Below is a small trained network, with its code and all its weights. Each question gives an input and a class and asks what happens when units are switched off, that is, made to give their printed mean instead of their output.

import numpy as np


def w(rows, s, z=0):
    codes = np.array(rows[::2]) - 128.0
    scale = np.full(codes.shape[1], s)
    scale[-1] = z or s
    return codes * scale


def f(y):
    return np.maximum(y, 0)


def log_softmax(a):
    a = a - a.max(-1, keepdims=True)
    return a - np.log(np.exp(a).sum(-1, keepdims=True))


def net(x, mask):
    res = np.array(x, float).reshape(1, 3) / 4 @ E
    y = f(res @ A[0][:, :-1].T + A[0][:, -1])
    res = res + np.where(mask, y, B[0][:, -1]) @ B[0][:, :-1]
    return log_softmax(res[-1] @ U[:, :-1].T + U[:, -1])


A, B = {}, {}
E = w([
[107,6,148,154,103,165,35,106,177],'x0',
[211,77,167,191,118,80,127,141,69],'x1',
[145,124,129,109,30,198,122,82,54],'x2',
],0.012)
A[0] = w([
[153,73,128,170,92,121,79,118,185,172],'neuron 1',
[71,164,116,66,145,139,78,103,166,151],'neuron 2',
[105,133,123,92,167,66,104,154,189,57],'neuron 3',
[166,114,177,194,113,78,151,134,83,102],'neuron 4',
[213,114,193,167,144,126,111,134,121,76],'neuron 5',
[78,159,109,117,135,161,139,134,129,178],'neuron 6',
[165,122,126,74,69,173,127,113,117,66],'neuron 7',
[102,65,158,181,154,158,70,120,169,78],'neuron 8',
[129,123,147,149,182,83,113,140,187,162],'neuron 9',
[106,133,125,132,66,157,129,74,90,254],'neuron 10',
[109,106,145,144,208,124,136,180,173,67],'neuron 11',
[11,173,89,87,124,173,149,84,170,23],'neuron 12',
[148,207,136,75,141,61,254,159,72,109],'neuron 13',
[158,146,113,90,92,163,95,70,102,66],'neuron 14',
[113,136,129,97,62,148,138,68,75,61],'neuron 15',
[114,134,139,143,204,119,148,207,124,73],'neuron 16',
[91,66,145,129,85,136,112,103,197,52],'neuron 17',
[189,105,175,162,116,63,109,170,89,103],'neuron 18',
],0.0096,0.0092)
B[0] = w([
[42,238,159,80,192,136,77,72,75,217],'neuron 1',
[194,109,25,144,174,128,150,62,169,206],'neuron 2',
[155,62,143,151,22,122,211,202,123,171],'neuron 3',
[125,127,25,177,150,184,169,77,165,191],'neuron 4',
[115,82,50,207,99,204,205,98,175,173],'neuron 5',
[149,165,91,141,147,134,102,124,149,192],'neuron 6',
[134,73,142,74,61,109,202,222,72,164],'neuron 7',
[51,171,187,106,114,208,124,101,10,193],'neuron 8',
[228,74,196,50,93,65,105,185,148,203],'neuron 9',
[219,115,169,53,154,41,78,166,173,240],'neuron 10',
[174,78,175,101,104,143,227,232,97,175],'neuron 11',
[96,77,45,206,91,218,234,129,157,198],'neuron 12',
[52,221,202,159,175,154,97,74,26,255],'neuron 13',
[153,62,179,151,37,114,201,206,116,164],'neuron 14',
[144,63,172,88,34,116,201,182,89,173],'neuron 15',
[127,77,188,125,82,71,191,160,92,172],'neuron 16',
[52,207,165,229,149,252,185,106,9,175],'neuron 17',
[130,102,3,184,109,144,154,122,203,196],'neuron 18',
],0.0065,0.013)
U = w([
[70,186,199,161,159,156,119,89,79,75],'0',
[182,83,185,126,114,117,146,203,125,80],'1',
[136,110,3,188,146,156,143,95,154,91],'2',
[197,158,150,100,198,84,65,91,162,253],'3',
],0.014,0.013)

Each question gives the input, the list of numbers given to net, and the class t.
The units are the neurons (one row each of A and B). Each row of codes is followed by its name. A weight is (code - 128) times the scale printed after its matrix; where a second scale follows, it is the last column's (A, B and U).
mask holds one flag per neuron, in row order. A switched-off neuron (its flag False) gives its mean, the last column of its row in B, instead of its output. The means were averaged over made-up inputs and are rounded, as every weight is.
A unit's drop is (log p(t) with every unit on - log p(t) with that unit switched off) / (log p(t) with every unit on - log p(t) with every unit switched off).
The circuit of an input: a set's keep is (log p(t) with only the set's units on - log p(t) with every unit switched off) / (log p(t) with every unit on - log p(t) with every unit switched off). Starting from the 12 units with the biggest drops (on a tie, the unit counted first), units are removed one at a time, each time the one whose removal leaves the highest keep (on an exact tie, the one counted first), for as long as the keep stays at least 0.8.
circuit, biggest first: the units of the circuit, biggest drop first
unit that matters most: the unit with the biggest drop
top k neurons: the k neurons with the biggest drops, biggest first
drop of u: that unit's drop, to one decimal
input [0,-3,-2], class 3: circuit, biggest first : neuron 5; neuron 17
input [5,7,3], class 2: circuit, biggest first : neuron 18
input [-4,-6,0], class 2: top 2 neurons : neuron 12; neuron 2
input [0,-1,-3], class 3: top 2 neurons : neuron 12; neuron 15
input [5,6,-4], class 2: top 3 neurons : neuron 18; neuron 13; neuron 5
input [8,-5,-7], class 0: top 2 neurons : neuron 17; neuron 8
input [-5,7,-1], class 2: top 2 neurons : neuron 18; neuron 4
input [-6,5,-6], class 0: top 2 neurons : neuron 13; neuron 10
input [-3,-3,-2], class 3: circuit, biggest first : neuron 17; neuron 5
input [8,-8,3], class 0: top 4 neurons : neuron 17; neuron 8; neuron 1; neuron 18
input [-2,-7,-7], class 1: top 2 neurons : neuron 9; neuron 11
input [-3,2,5], class 1: top 2 neurons : neuron 1; neuron 15
input [-2,-4,1], class 2: top 3 neurons : neuron 12; neuron 9; neuron 1
input [-3,-5,3], class 2: circuit, biggest first : neuron 12
input [7,3,-7], class 0: top 4 neurons : neuron 1; neuron 8; neuron 17; neuron 10
input [-3,-1,-5], class 1: top 2 neurons : neuron 1; neuron 3
input [1,0,3], class 3: drop of neuron 2 : -0.1
input [1,1,-3], class 3: drop of neuron 15 : 0.6
input [-4,-7,-1], class 2: drop of neuron 12 : 0.3
input [1,0,4], class 1: unit that matters most : neuron 13
